Here is a tiny trained network, its code and every weight. The questions are about switching its units off for an input and a class, where a switched-off unit gives its printed mean instead of its output.

import numpy as np


def w(rows, s, z=0):
    codes = np.array(rows[::2]) - 128.0
    scale = np.full(codes.shape[1], s)
    scale[-1] = z or s
    return codes * scale


def f(y):
    return y / 2 * (1 + np.tanh(0.7978845608 * (y + 0.044715 * y**3)))


def log_softmax(a):
    a = a - a.max(-1, keepdims=True)
    return a - np.log(np.exp(a).sum(-1, keepdims=True))


def net(x, mask):
    res = np.array(x, float).reshape(1, 6) / 4 @ E
    y = f(res @ A[0][:, :-1].T + A[0][:, -1])
    res = res + np.where(mask, y, B[0][:, -1]) @ B[0][:, :-1]
    return log_softmax(res[-1] @ U[:, :-1].T + U[:, -1])


A, B = {}, {}
E = w([
[119,79,115,164,109,136,99,129],'x0',
[130,140,150,120,121,88,183,101],'x1',
[173,39,150,144,182,110,88,111],'x2',
[215,178,192,255,110,146,148,219],'x3',
[140,111,127,129,150,130,106,127],'x4',
[159,122,60,167,161,216,246,64],'x5',
],0.0071)
A[0] = w([
[193,142,36,202,187,226,207,6,53],'n0',
[170,102,163,109,78,182,159,71,122],'n1',
[142,167,179,117,100,33,39,128,100],'n2',
[22,122,73,59,162,150,94,46,236],'n3',
[161,187,193,253,161,152,154,212,125],'n4',
[121,117,135,145,150,181,99,155,201],'n5',
[168,113,87,133,138,211,183,92,2],'n6',
],0.0055,0.00089)
B[0] = w([
[213,183,69,22,51,1,56,192,254],'n0',
[165,138,146,106,112,113,93,143,139],'n1',
[181,112,85,139,57,109,65,235,201],'n2',
[77,71,233,212,245,199,173,95,219],'n3',
[49,68,231,228,231,209,190,40,237],'n4',
[127,120,152,116,130,150,119,121,144],'n5',
[199,169,142,94,82,143,103,145,174],'n6',
],0.0061,0.0054)
U = w([
[70,79,145,155,254,197,243,35,251],'0',
[189,149,39,64,80,66,108,182,5],'1',
],0.0067,0.00024)

Each question gives the input, the list of numbers given to net, and the class t.
The units are the neurons (one row each of A and B). Each row of codes is followed by its name. A weight is (code - 128) times the scale printed after its matrix; where a second scale follows, it is the last column's (A, B and U).
mask holds one flag per neuron, in row order. A switched-off neuron (its flag False) gives its mean, the last column of its row in B, instead of its output. The means were averaged over made-up inputs and are rounded, as every weight is.
A unit's drop is (log p(t) with every unit on - log p(t) with that unit switched off) / (log p(t) with every unit on - log p(t) with every unit switched off).
The circuit of an input: a set's keep is (log p(t) with only the set's units on - log p(t) with every unit switched off) / (log p(t) with every unit on - log p(t) with every unit switched off). Starting from all 7 units, units are removed one at a time, each time the one whose removal leaves the highest keep (on an exact tie, the one counted first), for as long as the keep stays at least 0.8.
units of the circuit, in order: the units of the circuit, biggest drop first
k most important neurons: the k neurons with the biggest drops, biggest first
drop when u is switched off: that unit's drop, to one decimal
input [1,-3,-8,5,-7,0], class 0: units of the circuit, in order -> (n4)
input [-2,2,-7,-4,7,6], class 1: 2 most important neurons -> (n0; n4)
input [2,-2,3,5,2,-5], class 0: 3 most important neurons -> (n4; n0; n6)
input [-5,6,-3,-8,-2,-7], class 0: 2 most important neurons -> (n3; n0)
input [-1,-5,8,3,-2,4], class 1: 3 most important neurons -> (n0; n3; n6)
input [2,-6,8,2,8,4], class 1: 2 most important neurons -> (n0; n3)
input [1,-7,-5,5,3,-5], class 0: 2 most important neurons -> (n4; n0)
input [-6,-6,-6,2,-2,-1], class 0: 2 most important neurons -> (n0; n2)
input [8,-3,7,-1,6,8], class 1: drop when n0 is switched off -> 0.3
input [7,-8,4,-1,-1,3], class 1: drop when n4 is switched off -> 1.0
input [2,5,0,5,8,-4], class 0: drop when n2 is switched off -> -0.1
input [-5,0,-5,5,5,-2], class 0: drop when n0 is switched off -> 0.2
